[[-16.1 -10.3 -17.0  -8.3 -13.3  -4.2 -26.7 -24.3 -13.0]
 [-17.3  -4.5  -4.7   4.7 -10.5 -16.4 -63.5 -15.6 -44.9]
 [ -4.2 -16.1  -7.9  27.6   8.8  -8.2 -21.9  27.9 -21.2]
 [ -7.6  -6.2 -19.8 -26.6 -21.7  -5.8  36.5   1.2  23.3]
 [ -8.5   3.8  -3.1  -4.1 -11.4  -5.2  -0.5  -8.3  -7.3]
 [ 26.2  20.4  28.5  39.8  37.3  20.8 -37.0  22.4 -30.0]
 [ 14.7   8.0   3.5 -13.3   7.8  12.8  59.3  14.3  44.6]
 [ 23.9  12.4   4.2  18.2  25.9  26.5  10.7  20.6   7.3]]
->
[[-16.1 -10.3 -17.0  -8.3 -13.3  -4.2 -26.7 -24.3 -13.0]
 [ -4.2 -16.1  -7.9  27.6   8.8  -8.2 -21.9  27.9 -21.2]
 [ -8.5   3.8  -3.1  -4.1 -11.4  -5.2  -0.5  -8.3  -7.3]
 [ 14.7   8.0   3.5 -13.3   7.8  12.8  59.3  14.3  44.6]]

[[ -9.4  37.5  42.8  76.3  -5.8  38.0 -73.0]
 [ -0.1  -1.4   0.9   2.4   1.5  -1.9  -2.4]]
->
[[ -9.4  37.5  42.8  76.3  -5.8  38.0 -73.0]]

[[  6.1 -11.1   1.6  -1.1  -7.4  -4.5 -11.1  -6.5   0.6  -2.1   4.1  16.5
   13.8   4.9  -3.4   0.3]
 [ 72.4 -79.7 -19.5  -8.1  40.2 -74.7 -59.5 -27.3 -30.7 -23.0  -3.2  69.5
  -38.6  -9.3 -27.2  22.4]]
->
[[  6.1 -11.1   1.6  -1.1  -7.4  -4.5 -11.1  -6.5   0.6  -2.1   4.1  16.5
   13.8   4.9  -3.4   0.3]]

[[ 81.7 -73.8  15.2  39.8]
 [ 53.1  77.8  51.7 -46.3]
 [ 13.8 -58.3  11.6  53.3]
 [  3.5 -16.6  30.0 -40.9]
 [ 35.0 -77.9  36.9  20.0]
 [-28.5 -55.0  26.3 -56.0]
 [ 67.4 -44.9  16.5  77.8]
 [-55.0 -68.9  55.5  36.4]
 [-82.1 -82.9  50.2  17.1]
 [ 38.8  67.9 -59.1 -13.4]
 [  4.0 -80.0 -19.0  18.4]]
->
[[ 81.7 -73.8  15.2  39.8]
 [ 13.8 -58.3  11.6  53.3]
 [ 35.0 -77.9  36.9  20.0]
 [ 67.4 -44.9  16.5  77.8]
 [-82.1 -82.9  50.2  17.1]
 [  4.0 -80.0 -19.0  18.4]]

[[-15.6  25.0 -18.1 -24.8 -41.5  -4.3  22.4  20.0 -25.1   3.5  50.8 -20.8]
 [ -8.2  54.2 -28.2  -7.3 -37.0   2.0  -7.5  24.1  -3.7   0.1  14.4 -33.8]
 [ 43.1 -71.8  24.5  20.1 -15.9 -39.3  57.1 -45.2 -54.9  18.7 -60.5   8.1]]
->
[[-15.6  25.0 -18.1 -24.8 -41.5  -4.3  22.4  20.0 -25.1   3.5  50.8 -20.8]
 [ 43.1 -71.8  24.5  20.1 -15.9 -39.3  57.1 -45.2 -54.9  18.7 -60.5   8.1]]

[[ 20.0 -77.4  20.8  23.9]
 [ 16.4  14.9  32.6  12.2]
 [ 19.4 -55.4  12.2  14.9]]
->
[[ 20.0 -77.4  20.8  23.9]
 [ 19.4 -55.4  12.2  14.9]]

[[-33.5 -28.2 -10.7  23.0  41.3  43.9  13.9 -40.7 -14.0   3.4 -18.2]
 [ 23.4  44.6 -28.4 -13.7 -29.4 -11.8  30.0  58.0  24.9  28.9  51.7]
 [-13.8   1.5 -40.4 -63.8  31.0  11.8 -52.3 -35.6  40.1   5.7 -57.7]
 [  6.5  -1.3  13.9   9.8 -17.1 -19.6  -0.7   8.4 -14.8  -8.9 -11.7]
 [ 36.2  18.3 -45.7   0.7  33.1 -27.3  -9.3  60.3   4.0  29.3  78.2]]
->
[[-33.5 -28.2 -10.7  23.0  41.3  43.9  13.9 -40.7 -14.0   3.4 -18.2]
 [-13.8   1.5 -40.4 -63.8  31.0  11.8 -52.3 -35.6  40.1   5.7 -57.7]
 [ 36.2  18.3 -45.7   0.7  33.1 -27.3  -9.3  60.3   4.0  29.3  78.2]]

[[-75.6  64.2]
 [-12.6   0.2]]
->
[[-75.6  64.2]]

[[ -5.7 -29.2 -24.4  38.3]
 [ 14.5   2.0 -29.8 -37.9]
 [ -6.3  26.0  71.3   4.8]
 [ 31.5  24.5 -22.8   7.5]]
->
[[ -5.7 -29.2 -24.4  38.3]
 [ -6.3  26.0  71.3   4.8]]
